[ 6.41  0.06 -2.42  4.47  1.62  2.24]	2.24
[ 3.61 -3.50 -7.44 -0.71]	-0.71
[-0.07  6.85 -6.89 -7.14]	-7.14
[-2.36  1.33  4.01 -5.65 -1.41  1.63  6.90]	6.90
[-6.19  2.60  3.65 -0.90]	-0.90
[-0.76 -2.85 -1.98 -5.96  3.27  1.83  4.64]	4.64
[ 3.88 -4.41  0.89  7.17]	7.17
---
Input: [145 151 250 162  88  56 201]
Output: 145

Input:
[[4 7 4 4 7 5 4]
 [6 2 2 5 2 2 6]
 [5 5 4 4 4 6 5]]
Output: 5

Input:
[[123 212  72  94 155]
 [ 98  51  88 183 145]
 [141  52 216 155 168]]
Output: 141

Input:
[[4 7 7 2]
 [4 8 3 2]
 [1 2 4 2]]
Output: 1

Input: [ 522  375 -512  259  140 -232]
Output: 522

Input: [ 36  45 -36  -9]
Output: 36

Input:
[[43 83 49 28 56 78]
 [24 81 34 11 40 73]]
Output: 24

Input:
[[6 0 7 6 3 5 4]
 [6 2 7 3 1 7 5]
 [7 5 3 3 4 6 4]]
Output: 7
---
[[ 13.91   3.36  -1.45   6.09   0.63  18.08   4.53]
 [ -2.40  17.95  -5.93   4.56 -18.51  22.33   3.53]] -5.93

[-1.59  0.07  1.15  1.39  1.56  0.86  1.15] 1.15

[[ -9.1  14.9  -3.8 -13.8  -3.4  -5.7  -1.3]
 [ -0.1   1.4  -7.6  -8.3  -0.3 -11.7   1.3]
 [-14.5  -2.4  -1.9  -2.4  -1.4  -2.3 -11.3]] -1.9

[  9.718  -0.795  15.627   4.669 -18.900   2.068  16.214] 15.627

[ 1.323 -1.031  2.023  0.090  0.443  0.990 -0.574] 2.023

[-0.020 -0.100  0.007  0.190 -0.125 -0.031  0.086] 0.007
---
array([[196, 102,  56, 148, 127, 189, 166],
       [ 49, 230,  87, 242, 171, 175, 176],
       [171,  96, 219, 114, 215, 220, 163]]) >> 196

array([[417, 613, 287, 269],
       [477, 837, 263, 175],
       [253, 177, 302, 303]]) >> 417

array([[6100, 5995, 5684, 9802],
       [4409, 2828, 1535, 5269],
       [3201, 6130, 5124, 2056]]) >> 6100

array([[-26,  38,  18, -36, -36, -34],
       [-15,  49,  -4, -26, -42, -35],
       [-35, -35,   1,  43, -23, -47]]) >> -26

array([[ 11,  -5,  31, -15,  -9,   2, -38],
       [ 28,   5, -33,  23,   1, -10, -23],
       [ -2, -20,  21,  28,  -9,   2,  45]]) >> 11

array([[ 80, 147, 154, 193, 129,  74],
       [206, 158, 123, 203, 143,  73],
       [108, 151, 148,  63, 158, 227]]) >> 80
---
 1.0  -0.4  -0.2   1.7   0.4   0.9  -1.0 → 1.0
 -5.59  -18.64   -3.21   -1.94   12.54  -15.41    6.04 → -5.59
 173.8  -106.7   -35.6  -124.1 → 173.8
-0.13  -0.17  -0.03   0.16 → -0.13
 1.69  -0.49  -0.98   0.16   1.38 → 1.69
-10.78    8.19    5.51   11.58 → -10.78
 0.16   0.11  -0.08   0.06  -0.19 → 0.16
-0.2   0.5  -0.1   1.0  -1.2 → -0.2
  49.11    21.27  -141.31   119.52    43.91    40.28   114.86 → 49.11
---
[-13.8  14.8 -19.1  -1.3  -2.0   6.0] -> 14.8

[[ 157.460  -37.212  156.524  -30.884   57.863]
 [-137.226    0.849  -45.062   65.641   45.388]
 [ 193.487   37.657   24.328  -57.564  -90.070]] -> -37.212

[ 1.39 -0.56 -1.17  0.05] -> -0.56

[ 0.28 -0.10  0.94 -1.04  1.70  0.15 -1.12] -> -0.10

[[ 0.0  0.0  1.2  1.9 -1.9]
 [ 0.0  0.0  1.2  1.9 -1.9]] -> 0.0

[-0.15  0.02 -0.07  0.15  0.09  0.16 -0.05] -> 0.02

[ 174.592   -3.411 -129.180  -18.455  -33.342] -> -3.411

[[  2.3  12.0  19.3 -11.9]
 [ 17.1  20.6   7.4   7.5]] -> 12.0
